Below are the code and all the weights of a small trained network. Each question names an input and a target symbol and asks about switching units off, where a switched-off unit gives its printed mean instead of its output.

import numpy as np


def w(rows, s, z=0):
    codes = np.array(rows[::2]) - 128.0
    scale = np.full(codes.shape[1], s)
    scale[-1] = z or s
    return codes * scale


def f(y):
    return np.maximum(y, 0)


def softmax(a):
    e = np.exp(a - a.max(-1, keepdims=True))
    return e / e.sum(-1, keepdims=True)


def log_softmax(a):
    a = a - a.max(-1, keepdims=True)
    return a - np.log(np.exp(a).sum(-1, keepdims=True))


def net(x, mask):
    ids = ['ΘΛΠΦαβγδεζημξσψω'.index(c) for c in x.split()]
    T = len(ids)
    res = E[ids] + P[:T]
    r = res
    for j in range(3):
        rows = slice(2 * j, 2 * j + 2)
        q, k, v = (r @ M[0][rows].T for M in (Q, K, V))
        z = softmax(np.where(np.tri(T) > 0, q @ k.T / 2**0.5, -1e9)) @ v
        o = O[0][rows]
        res = res + np.where(mask[j], z, o[:, -1]) @ o[:, :-1]
    y = f(res @ A[0][:, :-1].T + A[0][:, -1])
    res = res + np.where(mask[3:7], y, B[0][:, -1]) @ B[0][:, :-1]
    return log_softmax(res[-1] @ U[:, :-1].T + U[:, -1])


Q, K, V, O, A, B = {}, {}, {}, {}, {}, {}
E = w([
[153,80,130,160,120],'Θ',
[2,218,174,105,139],'Λ',
[137,117,145,88,58],'Π',
[90,37,32,94,143],'Φ',
[176,70,45,219,183],'α',
[96,146,177,149,219],'β',
[132,148,168,175,95],'γ',
[154,134,184,187,89],'δ',
[228,218,129,154,157],'ε',
[158,229,86,163,64],'ζ',
[59,194,80,157,120],'η',
[31,107,119,116,86],'μ',
[97,38,45,102,146],'ξ',
[150,215,131,58,222],'σ',
[113,124,13,157,111],'ψ',
[136,91,89,79,181],'ω',
],0.017)
P = w([
[36,254,214,129,251],'0',
[61,190,168,125,149],'1',
[59,172,155,127,131],'2',
[77,157,126,135,91],'3',
[76,144,118,151,77],'4',
[94,140,117,140,81],'5',
[88,147,126,147,81],'6',
[89,131,135,160,76],'7',
],0.0058)
Q[0] = w([
[140,129,187,232,111],'H0',
[202,109,99,52,167],'H0',
[165,185,109,49,75],'H1',
[105,160,104,144,250],'H1',
[148,119,120,189,182],'H2',
[194,151,79,127,88],'H2',
],0.018)
K[0] = w([
[155,131,186,250,131],'H0',
[165,149,157,34,191],'H0',
[217,197,145,77,74],'H1',
[144,120,106,139,247],'H1',
[149,113,105,153,208],'H2',
[232,140,86,76,88],'H2',
],0.015)
V[0] = w([
[225,95,127,11,112],'H0',
[102,110,72,67,85],'H0',
[98,174,100,179,83],'H1',
[150,61,101,126,149],'H1',
[34,83,90,82,89],'H2',
[51,129,6,90,216],'H2',
],0.012)
O[0] = w([
[126,79,166,254,44,2],'H0',
[204,132,130,32,61,91],'H0',
[126,113,100,132,53,155],'H1',
[105,163,94,113,201,79],'H1',
[28,129,183,106,197,115],'H2',
[35,66,61,204,21,197],'H2',
],0.0087,0.0099)
A[0] = w([
[100,218,133,136,93,2],'N0',
[217,139,81,149,128,56],'N1',
[151,7,101,91,168,93],'N2',
[103,199,173,127,92,76],'N3',
],0.012,0.0042)
B[0] = w([
[196,44,99,110,255,252],'N0',
[76,130,188,174,84,237],'N1',
[172,161,182,165,162,227],'N2',
[159,82,147,151,63,250],'N3',
],0.015,0.004)
U = w([
[196,102,64,97,158,167],'Θ',
[144,70,153,137,121,68],'Λ',
[158,100,171,128,146,142],'Π',
[48,78,174,81,79,61],'Φ',
[153,172,35,120,41,190],'α',
[245,45,100,171,99,202],'β',
[194,118,171,134,166,138],'γ',
[183,146,213,173,163,84],'δ',
[160,115,202,59,89,207],'ε',
[161,103,148,132,130,81],'ζ',
[145,66,143,146,101,147],'η',
[129,1,217,128,178,3],'μ',
[55,198,154,117,155,195],'ξ',
[184,108,65,224,149,80],'σ',
[139,100,132,131,114,68],'ψ',
[131,83,140,157,117,91],'ω',
],0.0077,0.0045)

Each question gives the input, a string of symbols that net reads in full, and the target symbol t.
The units are the heads (2 rows each of Q, K, V and O) and the neurons (one row each of A and B). Each row of codes is followed by its name. A weight is (code - 128) times the scale printed after its matrix; where a second scale follows, it is the last column's (O, A, B and U).
mask holds one flag per unit, heads first, then neurons. A switched-off unit (its flag False) gives its mean, the last column of its rows in O or B, instead of its output. The means were averaged over made-up inputs and are rounded, as every weight is.
A unit's drop is (log p(t) with every unit on - log p(t) with that unit switched off) / (log p(t) with every unit on - log p(t) with every unit switched off).
The circuit of an input: a set's keep is (log p(t) with only the set's units on - log p(t) with every unit switched off) / (log p(t) with every unit on - log p(t) with every unit switched off). Starting from all 7 units, units are removed one at a time, each time the one whose removal leaves the highest keep (on an exact tie, the one counted first), for as long as the keep stays at least 0.8.
circuit, biggest first: the units of the circuit, biggest drop first
top k neurons: the k neurons with the biggest drops, biggest first
heads that matter: for each layer, one digit per head in row order, 1 if its drop is at least 0.15 and else 0, layers parted by /
drop when u is switched off: that unit's drop, to one decimal
input ω ξ σ μ, target Φ: heads that matter	001
input Π ζ μ, target Φ: top 2 neurons	(N2, N3)
input γ Φ η ω Λ Π, target ε: circuit, biggest first	(H2, H0)
input η η Π, target ε: top 2 neurons	(N0, N3)
input β ε ω, target β: top neuron	(N2)
input γ η γ ω γ Π σ ζ, target β: top 2 neurons	(N0, N3)
input δ δ σ, target δ: heads that matter	101
input δ Π β Π δ μ η, target Θ: top 3 neurons	(N0, N1, N2)
input μ ζ ψ, target α: circuit, biggest first	(N0, H0)
input γ β α α ε, target δ: drop when N1 is switched off	1.3
input β β ω, target β: drop when H0 is switched off	0.9
input μ δ Θ ξ η, target Θ: drop when N3 is switched off	0.0
input ω α δ γ σ ζ β, target ξ: drop when N1 is switched off	-0.1
input ζ ω ζ ω ψ, target α: top neuron	(N0)
